Below is a small trained network, with its code and all its weights. Each question gives an input and a target symbol and asks what happens when units are switched off, that is, made to give their printed mean instead of their output.

import numpy as np


def w(rows, s, z=0):
    codes = np.array(rows[::2]) - 128.0
    scale = np.full(codes.shape[1], s)
    scale[-1] = z or s
    return codes * scale


def f(y):
    return y / 2 * (1 + np.tanh(0.7978845608 * (y + 0.044715 * y**3)))


def softmax(a):
    e = np.exp(a - a.max(-1, keepdims=True))
    return e / e.sum(-1, keepdims=True)


def log_softmax(a):
    a = a - a.max(-1, keepdims=True)
    return a - np.log(np.exp(a).sum(-1, keepdims=True))


def net(x, mask):
    ids = ['αβγδζηθλμξπστφψω'.index(c) for c in x.split()]
    T = len(ids)
    res = E[ids] + P[:T]
    u = 0
    for l in range(2):
        q, k, v = (res @ M[l].T for M in (Q, K, V))
        z = softmax(np.where(np.tri(T) > 0, q @ k.T / 2**0.5, -1e9)) @ v
        res = res + np.where(mask[u], z, O[l][:, -1]) @ O[l][:, :-1]
        u += 1
        y = f(res @ A[l][:, :-1].T + A[l][:, -1])
        res = res + np.where(mask[u : u + 8], y, B[l][:, -1]) @ B[l][:, :-1]
        u += 8
    return log_softmax(res[-1] @ U[:, :-1].T + U[:, -1])


Q, K, V, O, A, B = {}, {}, {}, {}, {}, {}
E = w([
[121,143,73,214,57,63],'α',
[136,150,153,85,158,89],'β',
[122,213,50,80,191,115],'γ',
[82,46,191,120,106,20],'δ',
[144,178,96,87,157,127],'ζ',
[30,71,139,107,169,221],'η',
[136,187,122,103,180,107],'θ',
[177,38,22,194,214,109],'λ',
[179,151,142,115,116,152],'μ',
[166,159,114,92,123,148],'ξ',
[140,217,86,114,190,131],'π',
[156,134,165,100,123,116],'σ',
[152,160,163,120,146,113],'τ',
[160,187,126,123,159,135],'φ',
[9,92,31,233,89,176],'ψ',
[145,138,133,78,128,113],'ω',
],0.016)
P = w([
[39,187,187,63,61,198],'0',
[216,134,128,95,168,104],'1',
[132,177,170,82,91,160],'2',
[129,235,179,64,76,146],'3',
[184,1,101,180,167,137],'4',
[117,48,108,178,96,189],'5',
[248,109,108,138,153,94],'6',
],0.0073)
Q[0] = w([
[178,242,171,57,80,100],'0.h1',
[7,160,183,96,108,232],'0.h1',
],0.021)
K[0] = w([
[49,244,197,83,31,126],'0.h1',
[20,80,133,161,160,249],'0.h1',
],0.021)
V[0] = w([
[139,177,213,250,194,159],'0.h1',
[210,103,94,89,50,215],'0.h1',
],0.017)
O[0] = w([
[146,25,107,32,65,215,8],'0.h1',
[140,182,222,227,254,148,95],'0.h1',
],0.0094,0.0017)
A[0] = w([
[190,162,143,2,215,113,124],'0.n1',
[156,164,161,148,74,188,72],'0.n2',
[162,108,118,64,127,167,90],'0.n3',
[186,88,107,153,163,158,114],'0.n4',
[66,90,66,161,106,116,33],'0.n5',
[113,36,186,235,67,133,21],'0.n6',
[112,62,184,149,103,65,17],'0.n7',
[21,27,233,172,39,44,1],'0.n8',
],0.008,0.0062)
B[0] = w([
[184,90,175,152,49,214,255],'0.n1',
[59,158,132,99,163,49,116],'0.n2',
[101,126,162,210,176,172,148],'0.n3',
[86,111,106,50,162,53,143],'0.n4',
[197,150,254,252,176,196,145],'0.n5',
[208,121,60,45,36,88,144],'0.n6',
[134,135,160,118,238,196,113],'0.n7',
[53,144,80,41,205,76,145],'0.n8',
],0.0094,0.0058)
Q[1] = w([
[33,36,87,95,235,68],'1.h1',
[24,249,228,7,100,187],'1.h1',
],0.014)
K[1] = w([
[172,34,85,117,226,98],'1.h1',
[2,150,152,66,154,129],'1.h1',
],0.022)
V[1] = w([
[73,99,102,199,112,132],'1.h1',
[133,205,7,94,205,223],'1.h1',
],0.02)
O[1] = w([
[202,88,29,112,182,126,157],'1.h1',
[177,1,223,188,108,76,255],'1.h1',
],0.0096,0.0023)
A[1] = w([
[122,105,189,118,189,196,2],'1.n1',
[71,72,91,153,140,151,116],'1.n2',
[145,100,107,75,93,119,31],'1.n3',
[130,143,191,2,190,199,119],'1.n4',
[126,131,157,32,115,174,124],'1.n5',
[130,139,197,74,195,210,43],'1.n6',
[81,91,99,157,49,108,76],'1.n7',
[143,139,89,154,69,37,29],'1.n8',
],0.015,0.0062)
B[1] = w([
[66,158,115,73,20,77,223],'1.n1',
[68,151,176,131,112,141,187],'1.n2',
[152,167,143,161,159,101,177],'1.n3',
[214,162,178,68,58,104,253],'1.n4',
[38,111,108,177,176,162,244],'1.n5',
[73,72,88,125,247,127,217],'1.n6',
[178,143,20,125,171,146,210],'1.n7',
[35,86,134,83,154,128,197],'1.n8',
],0.015,0.0067)
U = w([
[202,181,103,113,105,138,158],'α',
[104,202,130,154,72,178,77],'β',
[128,38,138,144,200,134,97],'γ',
[101,136,19,142,108,77,89],'δ',
[147,166,168,212,102,102,189],'ζ',
[173,99,155,122,148,159,209],'η',
[110,100,104,244,128,251,255],'θ',
[131,120,149,134,141,167,152],'λ',
[151,117,153,64,149,92,62],'μ',
[85,140,133,197,169,87,72],'ξ',
[170,82,86,125,54,128,112],'π',
[149,127,165,89,212,190,85],'σ',
[131,64,163,72,171,253,56],'τ',
[78,57,144,111,65,199,47],'φ',
[198,108,104,129,199,110,142],'ψ',
[151,184,140,189,207,119,114],'ω',
],0.0061,0.0052)

Each question gives the input, a string of symbols that net reads in full, and the target symbol t.
The units are the heads (2 rows each of Q, K, V and O) and the neurons (one row each of A and B). Each row of codes is followed by its name. A weight is (code - 128) times the scale printed after its matrix; where a second scale follows, it is the last column's (O, A, B and U).
mask holds one flag per unit, layer by layer, with each layer's heads first. A switched-off unit (its flag False) gives its mean, the last column of its rows in O or B, instead of its output. The means were averaged over made-up inputs and are rounded, as every weight is.
A unit's drop is (log p(t) with every unit on - log p(t) with that unit switched off) / (log p(t) with every unit on - log p(t) with every unit switched off).
The circuit of an input: a set's keep is (log p(t) with only the set's units on - log p(t) with every unit switched off) / (log p(t) with every unit on - log p(t) with every unit switched off). Starting from the 12 units with the biggest drops (on a tie, the unit counted first), units are removed one at a time, each time the one whose removal leaves the highest keep (on an exact tie, the one counted first), for as long as the keep stays at least 0.8.
circuit, biggest first: the units of the circuit, biggest drop first
most important unit: the unit with the biggest drop
k most important neurons: the k neurons with the biggest drops, biggest first
top k neurons in layer l: the k neurons of layer l with the biggest drops, biggest first
input ξ θ β, target ξ: circuit, biggest first -> 0.h1, 1.n6, 1.n1
input β θ π, target β: circuit, biggest first -> 1.h1, 1.n4, 1.n5
input σ η π, target σ: most important unit -> 1.n6
input α σ φ ζ δ, target μ: top 4 neurons in layer 0 -> 0.n8, 0.n5, 0.n7, 0.n1
input ψ θ γ ξ η ξ ξ, target ξ: top 3 neurons in layer 1 -> 1.n6, 1.n1, 1.n4
input ζ α μ α τ ζ ω, target α: circuit, biggest first -> 1.h1, 1.n4
input δ β ψ φ, target δ: 3 most important neurons -> 1.n7, 1.n8, 0.n5
input α η λ φ μ α ω, target φ: 2 most important neurons -> 0.n1, 0.n8
input θ α ω δ δ, target μ: 3 most important neurons -> 0.n8, 1.n4, 0.n7
input θ σ θ ψ σ, target σ: circuit, biggest first -> 0.n1, 1.h1, 1.n6, 0.h1
input τ λ θ, target τ: 4 most important neurons -> 1.n4, 1.n6, 1.n5, 0.n1
input σ ψ θ μ, target σ: 2 most important neurons -> 1.n6, 1.n4
input φ ξ β θ, target φ: circuit, biggest first -> 0.h1, 1.n1, 1.h1
input ψ γ ζ, target ψ: circuit, biggest first -> 1.h1
input τ α σ, target τ: top 3 neurons in layer 1 -> 1.n4, 1.n6, 1.n5
input β ξ γ α θ, target ξ: top 3 neurons in layer 1 -> 1.n6, 1.n1, 1.n4
input γ ψ θ ψ μ ψ θ, target ψ: 3 most important neurons -> 0.n5, 1.n3, 1.n1
input ψ θ ζ β α β μ, target β: circuit, biggest first -> 0.n1, 1.h1
input θ φ ζ μ, target θ: circuit, biggest first -> 0.h1, 1.n5, 1.n1
input β θ μ ζ, target β: most important unit -> 1.h1
input σ α ζ θ ζ π ω, target θ: 2 most important neurons -> 0.n1, 1.n5
input ζ λ γ, target ζ: circuit, biggest first -> 1.h1, 0.h1, 1.n6
